Here is a tiny trained network, its code and every weight. The questions are about switching its units off for an input and a class, where a switched-off unit gives its printed mean instead of its output.

import numpy as np


def w(rows, s, z=0):
    codes = np.array(rows[::2]) - 128.0
    scale = np.full(codes.shape[1], s)
    scale[-1] = z or s
    return codes * scale


def f(y):
    return np.maximum(y, 0)


def log_softmax(a):
    a = a - a.max(-1, keepdims=True)
    return a - np.log(np.exp(a).sum(-1, keepdims=True))


def net(x, mask):
    res = np.array(x, float).reshape(1, 7) / 4 @ E
    y = f(res @ A[0][:, :-1].T + A[0][:, -1])
    res = res + np.where(mask, y, B[0][:, -1]) @ B[0][:, :-1]
    return log_softmax(res[-1] @ U[:, :-1].T + U[:, -1])


A, B = {}, {}
E = w([
[216,119,221,27,49,98,208,18],'x0',
[126,116,124,121,161,126,149,118],'x1',
[238,126,222,210,191,250,102,153],'x2',
[129,129,130,129,116,129,123,130],'x3',
[127,131,139,134,115,122,126,139],'x4',
[132,122,134,124,110,126,117,147],'x5',
[152,3,63,238,52,131,202,88],'x6',
],0.0051)
A[0] = w([
[103,234,194,36,195,129,74,135,74],'N0',
[27,139,46,34,96,34,142,112,121],'N1',
[25,133,38,244,212,156,51,228,111],'N2',
[130,3,101,246,64,133,164,78,3],'N3',
[34,115,80,73,84,25,157,134,138],'N4',
[101,218,175,20,188,139,54,148,61],'N5',
[196,117,216,46,56,77,174,48,88],'N6',
[2,141,35,244,209,158,56,232,140],'N7',
[199,126,219,68,75,120,185,60,89],'N8',
[195,31,28,199,65,139,176,112,68],'N9',
[250,115,226,206,166,248,108,145,165],'N10',
[6,99,35,60,41,11,141,100,79],'N11',
[142,42,70,223,58,133,186,81,76],'N12',
[225,119,184,69,101,122,169,88,176],'N13',
[198,99,253,201,156,229,124,163,158],'N14',
[168,52,55,225,70,123,149,69,19],'N15',
[147,11,93,181,83,157,196,119,167],'N16',
],0.0042,0.00048)
B[0] = w([
[205,222,135,94,156,24,116,226,206],'N0',
[54,95,189,212,204,165,47,62,215],'N1',
[152,77,26,47,19,184,253,125,247],'N2',
[191,205,158,135,178,59,126,224,209],'N3',
[59,71,175,207,189,193,61,63,205],'N4',
[198,205,135,103,153,38,133,215,206],'N5',
[151,69,36,43,49,184,211,113,211],'N6',
[157,82,34,55,40,204,214,127,253],'N7',
[156,73,68,76,50,187,187,125,199],'N8',
[184,216,154,141,183,59,107,194,206],'N9',
[23,49,197,199,195,208,33,45,222],'N10',
[35,62,201,196,190,164,39,59,233],'N11',
[186,198,161,128,193,64,98,195,207],'N12',
[145,90,88,86,94,198,191,111,189],'N13',
[48,54,170,198,167,186,65,36,209],'N14',
[195,226,141,126,182,30,101,190,198],'N15',
[170,167,153,138,160,68,115,173,199],'N16',
],0.0047,0.0054)
U = w([
[38,49,201,208,170,177,37,48,254],'0',
[154,74,38,75,2,184,246,127,96],'1',
[201,236,167,138,165,27,110,213,14],'2',
],0.0078,0.00067)

Each question gives the input, the list of numbers given to net, and the class t.
The units are the neurons (one row each of A and B). Each row of codes is followed by its name. A weight is (code - 128) times the scale printed after its matrix; where a second scale follows, it is the last column's (A, B and U).
mask holds one flag per neuron, in row order. A switched-off neuron (its flag False) gives its mean, the last column of its row in B, instead of its output. The means were averaged over made-up inputs and are rounded, as every weight is.
A unit's drop is (log p(t) with every unit on - log p(t) with that unit switched off) / (log p(t) with every unit on - log p(t) with every unit switched off).
The circuit of an input: a set's keep is (log p(t) with only the set's units on - log p(t) with every unit switched off) / (log p(t) with every unit on - log p(t) with every unit switched off). Starting from the 12 units with the biggest drops (on a tie, the unit counted first), units are removed one at a time, each time the one whose removal leaves the highest keep (on an exact tie, the one counted first), for as long as the keep stays at least 0.8.
circuit, biggest first: the units of the circuit, biggest drop first
k most important neurons: the k neurons with the biggest drops, biggest first
drop when u is switched off: that unit's drop, to one decimal
input [8,7,6,-3,3,-4,-2], class 1: circuit, biggest first -> [N6]
input [-8,4,-3,-4,5,-6,1], class 1: 2 most important neurons -> [N2; N7]
input [-8,-1,7,-8,-1,-7,7], class 1: 3 most important neurons -> [N2; N7; N11]
input [1,-1,-3,-7,-7,7,1], class 0: circuit, biggest first -> [N2; N7; N0]
input [0,-4,1,3,6,-5,2], class 2: circuit, biggest first -> [N11; N4; N2]
input [5,7,-7,-2,5,7,-1], class 0: 2 most important neurons -> [N11; N1]
input [0,3,-8,2,6,-6,8], class 0: 3 most important neurons -> [N11; N4; N1]
input [2,3,0,-8,-1,2,3], class 2: 2 most important neurons -> [N2; N7]
input [-6,1,-4,-6,5,-4,-3], class 1: 3 most important neurons -> [N2; N7; N10]
input [-8,-4,7,2,5,-4,1], class 1: 3 most important neurons -> [N2; N7; N11]
input [-2,-6,-1,-3,4,-1,-2], class 1: drop when N15 is switched off -> 0.3
input [3,-8,-5,-2,4,3,2], class 0: drop when N5 is switched off -> 0.0
input [0,-4,-8,-6,-7,5,-6], class 0: drop when N1 is switched off -> 0.2
input [-8,8,6,-2,4,3,7], class 1: circuit, biggest first -> [N2]
